Below is a small trained network, with its code and all its weights. Each question gives an input and a target symbol and asks what happens when units are switched off, that is, made to give their printed mean instead of their output.

import numpy as np


def w(rows, s, z=0):
    codes = np.array(rows[::2]) - 128.0
    scale = np.full(codes.shape[1], s)
    scale[-1] = z or s
    return codes * scale


def f(y):
    return np.maximum(y, 0)


def softmax(a):
    e = np.exp(a - a.max(-1, keepdims=True))
    return e / e.sum(-1, keepdims=True)


def log_softmax(a):
    a = a - a.max(-1, keepdims=True)
    return a - np.log(np.exp(a).sum(-1, keepdims=True))


def net(x, mask):
    ids = ['αβγεζηθλξπσφψ'.index(c) for c in x.split()]
    T = len(ids)
    res = E[ids] + P[:T]
    r = res
    for j in range(3):
        rows = slice(2 * j, 2 * j + 2)
        q, k, v = (r @ M[0][rows].T for M in (Q, K, V))
        z = softmax(np.where(np.tri(T) > 0, q @ k.T / 2**0.5, -1e9)) @ v
        o = O[0][rows]
        res = res + np.where(mask[j], z, o[:, -1]) @ o[:, :-1]
    y = f(res @ A[0][:, :-1].T + A[0][:, -1])
    res = res + np.where(mask[3:7], y, B[0][:, -1]) @ B[0][:, :-1]
    return log_softmax(res[-1] @ U[:, :-1].T + U[:, -1])


Q, K, V, O, A, B = {}, {}, {}, {}, {}, {}
E = w([
[128,102,92,178,152,204],'α',
[129,141,87,91,115,56],'β',
[127,125,99,49,117,56],'γ',
[137,96,83,113,48,71],'ε',
[119,27,95,117,137,222],'ζ',
[119,157,118,98,211,180],'η',
[129,58,56,144,153,196],'θ',
[130,100,54,178,163,187],'λ',
[123,172,99,95,248,158],'ξ',
[132,132,151,72,68,102],'π',
[120,67,123,162,120,229],'σ',
[155,205,139,86,98,80],'φ',
[133,131,73,204,155,197],'ψ',
],0.012)
P = w([
[102,172,135,104,77,110],'0',
[161,159,159,115,84,121],'1',
[166,125,104,80,66,156],'2',
[63,179,112,94,86,130],'3',
[65,94,144,178,141,82],'4',
[179,117,138,114,109,129],'5',
[64,249,128,85,78,169],'6',
[25,119,41,71,95,148],'7',
[199,175,211,102,107,181],'8',
[133,47,117,157,174,132],'9',
],0.012)
Q[0] = w([
[36,102,145,150,114,107],'h0',
[93,124,156,127,221,152],'h0',
[155,206,125,63,106,182],'h1',
[6,159,106,83,119,95],'h1',
[8,203,99,62,102,116],'h2',
[207,189,124,93,107,196],'h2',
],0.026)
K[0] = w([
[205,87,178,162,156,79],'h0',
[134,118,164,158,198,190],'h0',
[79,144,224,197,137,98],'h1',
[251,60,180,154,182,84],'h1',
[227,72,209,184,183,71],'h2',
[22,171,208,189,118,118],'h2',
],0.023)
V[0] = w([
[119,118,174,159,147,114],'h0',
[120,119,103,91,71,100],'h0',
[150,86,126,62,162,96],'h1',
[77,86,252,119,50,172],'h1',
[109,132,236,114,180,127],'h2',
[131,193,130,211,104,83],'h2',
],0.021)
O[0] = w([
[143,115,71,114,156,116,44],'h0',
[115,207,140,176,166,105,232],'h0',
[186,151,195,153,159,124,87],'h1',
[209,126,6,105,155,131,153],'h1',
[202,60,167,139,112,145,1],'h2',
[53,71,117,115,157,97,93],'h2',
],0.014,0.0079)
A[0] = w([
[74,43,128,221,184,160,3],'n0',
[96,32,105,250,190,187,119],'n1',
[112,143,143,64,115,57,98],'n2',
[137,158,115,166,45,111,185],'n3',
],0.022,0.0054)
B[0] = w([
[164,72,175,153,250,114,167],'n0',
[141,210,70,239,31,32,158],'n1',
[196,113,102,115,129,132,204],'n2',
[139,73,154,80,127,119,252],'n3',
],0.019,0.016)
U = w([
[11,80,63,140,48,66,167],'α',
[132,185,140,152,239,143,94],'β',
[143,218,170,103,169,162,221],'γ',
[27,233,89,99,188,87,89],'ε',
[240,101,140,71,121,63,94],'ζ',
[177,94,127,172,3,114,61],'η',
[105,178,150,47,123,88,254],'θ',
[73,42,104,92,239,138,114],'λ',
[194,48,143,175,127,124,31],'ξ',
[177,240,74,188,137,203,156],'π',
[163,3,34,182,157,228,146],'σ',
[143,151,109,152,111,53,18],'φ',
[110,35,60,160,181,91,80],'ψ',
],0.007,0.0084)

Each question gives the input, a string of symbols that net reads in full, and the target symbol t.
The units are the heads (2 rows each of Q, K, V and O) and the neurons (one row each of A and B). Each row of codes is followed by its name. A weight is (code - 128) times the scale printed after its matrix; where a second scale follows, it is the last column's (O, A, B and U).
mask holds one flag per unit, heads first, then neurons. A switched-off unit (its flag False) gives its mean, the last column of its rows in O or B, instead of its output. The means were averaged over made-up inputs and are rounded, as every weight is.
A unit's drop is (log p(t) with every unit on - log p(t) with that unit switched off) / (log p(t) with every unit on - log p(t) with every unit switched off).
The circuit of an input: a set's keep is (log p(t) with only the set's units on - log p(t) with every unit switched off) / (log p(t) with every unit on - log p(t) with every unit switched off). Starting from all 7 units, units are removed one at a time, each time the one whose removal leaves the highest keep (on an exact tie, the one counted first), for as long as the keep stays at least 0.8.
circuit, biggest first: the units of the circuit, biggest drop first
unit that matters most: the unit with the biggest drop
top k neurons: the k neurons with the biggest drops, biggest first
heads that matter: for each layer, one digit per head in row order, 1 if its drop is at least 0.15 and else 0, layers parted by /
input ψ ε α σ, target ε: unit that matters most	h2
input π γ β λ, target γ: circuit, biggest first	h1, h0
input π α λ, target π: circuit, biggest first	h1, h2, n3, n1
input θ η σ σ ψ α α, target ψ: heads that matter	011
input π γ σ β σ λ, target β: circuit, biggest first	n0, h1, h2, h0
input η σ σ σ β π σ η α σ, target η: heads that matter	101
input σ σ π φ ζ ζ, target φ: circuit, biggest first	n1, h2, n0
input π θ σ ψ, target θ: heads that matter	001
input β λ σ γ ζ σ σ, target ζ: circuit, biggest first	h2, n3
input γ λ σ, target γ: circuit, biggest first	h1, h0
input φ α π ε α, target π: circuit, biggest first	h1, n3
input β ξ π γ λ σ β σ, target σ: heads that matter	111
input ε σ π ε σ ζ, target ε: circuit, biggest first	h2, h0
input σ η π λ ψ ξ, target λ: heads that matter	111
input π β θ σ σ, target θ: unit that matters most	h2
input σ σ ζ θ ξ β ζ φ φ α, target φ: circuit, biggest first	n1, n0
input σ σ ψ ζ λ, target ψ: heads that matter	111
input α σ θ φ ξ π γ λ β θ, target λ: heads that matter	111
input λ π σ σ φ η σ, target φ: heads that matter	001
input γ ξ ψ, target γ: unit that matters most	h1
input λ φ ζ, target λ: top 2 neurons	n0, n1
